Here is a tiny trained network, its code and every weight. The questions are about switching its units off for an input and a target symbol, where a switched-off unit gives its printed mean instead of its output.

import numpy as np


def w(rows, s, z=0):
    codes = np.array(rows[::2]) - 128.0
    scale = np.full(codes.shape[1], s)
    scale[-1] = z or s
    return codes * scale


def f(y):
    return y / 2 * (1 + np.tanh(0.7978845608 * (y + 0.044715 * y**3)))


def softmax(a):
    e = np.exp(a - a.max(-1, keepdims=True))
    return e / e.sum(-1, keepdims=True)


def log_softmax(a):
    a = a - a.max(-1, keepdims=True)
    return a - np.log(np.exp(a).sum(-1, keepdims=True))


def net(x, mask):
    ids = ['ΔΛΞΩαβγεζημπστ'.index(c) for c in x.split()]
    T = len(ids)
    res = E[ids] + P[:T]
    r = res
    for j in range(3):
        rows = slice(4 * j, 4 * j + 4)
        q, k, v = (r @ M[0][rows].T for M in (Q, K, V))
        z = softmax(np.where(np.tri(T) > 0, q @ k.T / 4**0.5, -1e9)) @ v
        o = O[0][rows]
        res = res + np.where(mask[j], z, o[:, -1]) @ o[:, :-1]
    y = f(res @ A[0][:, :-1].T + A[0][:, -1])
    res = res + np.where(mask[3:15], y, B[0][:, -1]) @ B[0][:, :-1]
    return log_softmax(res[-1] @ U[:, :-1].T + U[:, -1])


Q, K, V, O, A, B = {}, {}, {}, {}, {}, {}
E = w([
[58,198,123],'Δ',
[62,185,250],'Λ',
[59,175,58],'Ξ',
[79,123,127],'Ω',
[78,137,141],'α',
[88,79,135],'β',
[83,108,146],'γ',
[203,191,164],'ε',
[96,66,224],'ζ',
[75,131,101],'η',
[101,40,123],'μ',
[81,95,60],'π',
[88,123,141],'σ',
[77,150,215],'τ',
],0.011)
P = w([
[222,167,75],'0',
[49,100,186],'1',
[35,103,179],'2',
[27,103,194],'3',
[24,106,203],'4',
[22,102,193],'5',
[25,112,216],'6',
[19,107,212],'7',
[14,106,212],'8',
[7,108,212],'9',
[7,105,202],'10',
[2,103,210],'11',
[5,90,203],'12',
[4,62,207],'13',
],0.0057)
Q[0] = w([
[171,93,198],'h1',
[96,92,76],'h1',
[132,225,118],'h1',
[84,139,49],'h1',
[195,148,106],'h2',
[228,116,67],'h2',
[39,135,144],'h2',
[214,161,66],'h2',
[247,161,84],'h3',
[202,153,118],'h3',
[214,143,116],'h3',
[33,117,142],'h3',
],0.011)
K[0] = w([
[84,78,191],'h1',
[191,105,78],'h1',
[87,198,119],'h1',
[187,170,52],'h1',
[8,132,128],'h2',
[16,65,130],'h2',
[198,164,103],'h2',
[22,109,119],'h2',
[32,97,127],'h3',
[47,107,146],'h3',
[16,88,152],'h3',
[239,174,113],'h3',
],0.012)
V[0] = w([
[189,118,82],'h1',
[185,100,87],'h1',
[133,45,159],'h1',
[121,189,60],'h1',
[156,48,141],'h2',
[75,207,95],'h2',
[176,33,200],'h2',
[87,255,132],'h2',
[157,76,239],'h3',
[91,208,228],'h3',
[136,83,27],'h3',
[155,64,38],'h3',
],0.0092)
O[0] = w([
[107,150,183,3],'h1',
[85,150,199,17],'h1',
[100,173,81,172],'h1',
[144,83,188,54],'h1',
[38,197,151,106],'h2',
[205,41,130,144],'h2',
[67,232,114,121],'h2',
[229,70,85,171],'h2',
[104,253,60,144],'h3',
[212,175,54,186],'h3',
[71,52,211,82],'h3',
[59,97,228,79],'h3',
],0.008,0.0056)
A[0] = w([
[190,181,121,7],'n1',
[58,65,211,173],'n2',
[211,70,174,41],'n3',
[1,154,156,233],'n4',
[206,55,206,159],'n5',
[75,202,113,158],'n6',
[188,45,66,251],'n7',
[36,162,149,243],'n8',
[56,88,178,158],'n9',
[182,180,132,19],'n10',
[35,62,211,221],'n11',
[202,186,81,29],'n12',
],0.0072,0.0026)
B[0] = w([
[132,116,246,145],'n1',
[140,120,254,183],'n2',
[120,63,79,180],'n3',
[39,167,81,227],'n4',
[133,18,133,201],'n5',
[121,107,95,208],'n6',
[197,143,84,254],'n7',
[66,159,71,207],'n8',
[70,142,230,164],'n9',
[135,100,226,136],'n10',
[110,135,217,193],'n11',
[163,154,220,189],'n12',
],0.0068,0.0093)
U = w([
[108,133,120,164],'Δ',
[74,229,15,75],'Λ',
[102,116,213,78],'Ξ',
[181,58,3,81],'Ω',
[131,129,114,28],'α',
[194,177,71,212],'β',
[71,139,150,184],'γ',
[176,133,208,180],'ε',
[146,120,103,191],'ζ',
[247,199,94,171],'η',
[117,107,129,121],'μ',
[112,107,113,126],'π',
[175,54,189,29],'σ',
[56,181,178,3],'τ',
],0.0043,0.0042)

Each question gives the input, a string of symbols that net reads in full, and the target symbol t.
The units are the heads (4 rows each of Q, K, V and O) and the neurons (one row each of A and B). Each row of codes is followed by its name. A weight is (code - 128) times the scale printed after its matrix; where a second scale follows, it is the last column's (O, A, B and U).
mask holds one flag per unit, heads first, then neurons. A switched-off unit (its flag False) gives its mean, the last column of its rows in O or B, instead of its output. The means were averaged over made-up inputs and are rounded, as every weight is.
A unit's drop is (log p(t) with every unit on - log p(t) with that unit switched off) / (log p(t) with every unit on - log p(t) with every unit switched off).
The circuit of an input: a set's keep is (log p(t) with only the set's units on - log p(t) with every unit switched off) / (log p(t) with every unit on - log p(t) with every unit switched off). Starting from the 12 units with the biggest drops (on a tie, the unit counted first), units are removed one at a time, each time the one whose removal leaves the highest keep (on an exact tie, the one counted first), for as long as the keep stays at least 0.8.
units of the circuit, in order: the units of the circuit, biggest drop first
most important unit: the unit with the biggest drop
k most important neurons: the k neurons with the biggest drops, biggest first
heads that matter: for each layer, one digit per head in row order, 1 if its drop is at least 0.15 and else 0, layers parted by /
drop of u: that unit's drop, to one decimal
input μ α π, target τ: heads that matter => 011
input ζ Δ β ζ β π Λ Ξ β Λ β, target Λ: most important unit => h2
input Ξ Δ Δ π β Δ ζ β, target σ: units of the circuit, in order => h3; h2; n5
input Δ η ζ ζ μ ζ Ξ Δ ζ, target Ω: heads that matter => 010
input μ α Ξ Ξ γ μ β ζ Ω, target τ: heads that matter => 011
input Ξ τ ζ τ, target σ: units of the circuit, in order => h3; h2; n5
input μ ζ η Ξ Δ Δ Δ η, target τ: heads that matter => 011
input ζ ζ μ τ ζ τ Ξ, target Λ: heads that matter => 010
input Δ η Δ Ξ, target Ω: heads that matter => 010
input μ σ Λ μ ζ ζ ζ μ Ξ, target τ: heads that matter => 011
input Λ τ Δ τ α Δ μ Δ ζ ζ, target η: heads that matter => 001
input μ Δ Λ Λ β σ Ω Ω π Δ γ ζ, target τ: heads that matter => 011
input π π Δ ζ σ, target Ξ: heads that matter => 001
input Ξ Ξ β ζ α, target σ: most important neuron => n5
input ζ Ξ π ζ β τ, target Λ: drop of n1 => 0.0
input Ξ τ μ, target σ: drop of n12 => 0.0
input Ξ ζ ζ Λ Δ η Ξ ζ, target σ: drop of h2 => 0.5
input ζ μ ζ ζ ζ, target Λ: drop of n11 => 0.0
